Below are the code and all the weights of a small trained network. Each question names an input and a class and asks about switching units off, where a switched-off unit gives its printed mean instead of its output.

import numpy as np


def w(rows, s, z=0):
    codes = np.array(rows[::2]) - 128.0
    scale = np.full(codes.shape[1], s)
    scale[-1] = z or s
    return codes * scale


def norm(h):
    return h / np.sqrt((h * h).mean(-1, keepdims=True) + 1e-5)


def f(y):
    return np.maximum(y, 0)


def log_softmax(a):
    a = a - a.max(-1, keepdims=True)
    return a - np.log(np.exp(a).sum(-1, keepdims=True))


def net(x, mask):
    res = np.array(x, float).reshape(1, 3) / 4 @ E
    u = 0
    for l in range(4):
        y = f(norm(res) @ A[l][:, :-1].T + A[l][:, -1])
        res = res + np.where(mask[u : u + 6], y, B[l][:, -1]) @ B[l][:, :-1]
        u += 6
    return log_softmax(norm(res)[-1] @ U[:, :-1].T + U[:, -1])


A, B = {}, {}
E = w([
[197,95,255,79,16],'x0',
[102,99,67,161,15],'x1',
[204,218,108,107,88],'x2',
],0.0048)
A[0] = w([
[235,183,167,102,62,155],'0.n1',
[142,191,37,120,4,104],'0.n2',
[176,236,22,129,149,156],'0.n3',
[226,250,167,92,207,104],'0.n4',
[122,145,153,98,139,2],'0.n5',
[124,106,175,147,92,105],'0.n6',
],0.012,0.0028)
B[0] = w([
[8,208,157,129,82,254],'0.n1',
[247,65,129,226,130,226],'0.n2',
[84,251,69,54,59,232],'0.n3',
[237,63,121,215,91,251],'0.n4',
[115,80,159,153,130,138],'0.n5',
[79,128,170,103,206,171],'0.n6',
],0.015,0.0096)
A[1] = w([
[45,221,66,32,122,46],'1.n1',
[251,103,39,192,182,222],'1.n2',
[148,181,52,113,119,245],'1.n3',
[187,67,119,192,112,254],'1.n4',
[121,103,140,65,26,98],'1.n5',
[95,66,104,26,154,110],'1.n6',
],0.014,0.00086)
B[1] = w([
[117,153,250,153,204,216],'1.n1',
[119,29,217,125,108,255],'1.n2',
[35,130,171,146,139,225],'1.n3',
[170,58,120,38,124,241],'1.n4',
[95,172,124,177,225,178],'1.n5',
[135,161,16,119,121,152],'1.n6',
],0.014,0.0084)
A[2] = w([
[136,55,112,55,201,151],'2.n1',
[72,156,199,127,109,238],'2.n2',
[199,173,160,56,62,1],'2.n3',
[253,27,128,179,144,129],'2.n4',
[101,127,34,103,146,75],'2.n5',
[114,129,89,171,84,143],'2.n6',
],0.014,0.0012)
B[2] = w([
[126,134,51,158,74,176],'2.n1',
[106,143,107,81,234,249],'2.n2',
[78,103,77,203,137,160],'2.n3',
[167,8,169,56,63,220],'2.n4',
[113,171,137,199,84,149],'2.n5',
[153,101,81,69,163,169],'2.n6',
],0.016,0.011)
A[3] = w([
[185,41,114,98,91,170],'3.n1',
[146,160,159,59,167,6],'3.n2',
[157,213,189,4,127,89],'3.n3',
[116,131,183,65,75,4],'3.n4',
[178,243,59,181,68,96],'3.n5',
[97,37,50,155,159,141],'3.n6',
],0.012,0.0016)
B[3] = w([
[177,79,177,69,148,255],'3.n1',
[112,125,159,192,135,181],'3.n2',
[118,141,173,150,134,187],'3.n3',
[167,115,110,128,162,163],'3.n4',
[131,117,7,111,119,218],'3.n5',
[186,225,203,116,69,189],'3.n6',
],0.017,0.0076)
U = w([
[80,174,189,160,211,182],'0',
[195,32,171,104,97,203],'1',
[140,160,8,168,86,1],'2',
],0.012,0.00082)

Each question gives the input, the list of numbers given to net, and the class t.
The units are the neurons (one row each of A and B). Each row of codes is followed by its name. A weight is (code - 128) times the scale printed after its matrix; where a second scale follows, it is the last column's (A, B and U).
mask holds one flag per neuron, layer by layer. A switched-off neuron (its flag False) gives its mean, the last column of its row in B, instead of its output. The means were averaged over made-up inputs and are rounded, as every weight is.
A unit's drop is (log p(t) with every unit on - log p(t) with that unit switched off) / (log p(t) with every unit on - log p(t) with every unit switched off).
The circuit of an input: a set's keep is (log p(t) with only the set's units on - log p(t) with every unit switched off) / (log p(t) with every unit on - log p(t) with every unit switched off). Starting from the 12 units with the biggest drops (on a tie, the unit counted first), units are removed one at a time, each time the one whose removal leaves the highest keep (on an exact tie, the one counted first), for as long as the keep stays at least 0.8.
circuit, biggest first: the units of the circuit, biggest drop first
top k neurons: the k neurons with the biggest drops, biggest first
top k neurons in layer l: the k neurons of layer l with the biggest drops, biggest first
drop when u is switched off: that unit's drop, to one decimal
input [8,-3,8], class 0: circuit, biggest first => [0.n1]
input [-8,-7,6], class 0: top 3 neurons => [0.n2, 0.n3, 1.n3]
input [-8,-3,6], class 0: top 3 neurons => [0.n3, 1.n1, 1.n3]
input [-1,3,4], class 2: top 2 neurons in layer 0 => [0.n3, 0.n1]
input [6,-4,3], class 0: top 2 neurons in layer 0 => [0.n1, 0.n2]
input [-2,0,8], class 2: top 3 neurons => [0.n3, 0.n1, 0.n4]
input [-5,3,3], class 0: top 2 neurons => [0.n3, 0.n4]
input [6,6,-7], class 2: top 4 neurons in layer 1 => [1.n6, 1.n1, 1.n3, 1.n2]
input [-4,1,-4], class 0: top 2 neurons => [0.n4, 0.n2]
input [6,-3,-5], class 0: drop when 0.n4 is switched off => 1.0
input [-3,3,-7], class 2: drop when 0.n4 is switched off => 1.0
input [5,2,-4], class 0: drop when 0.n4 is switched off => 0.1
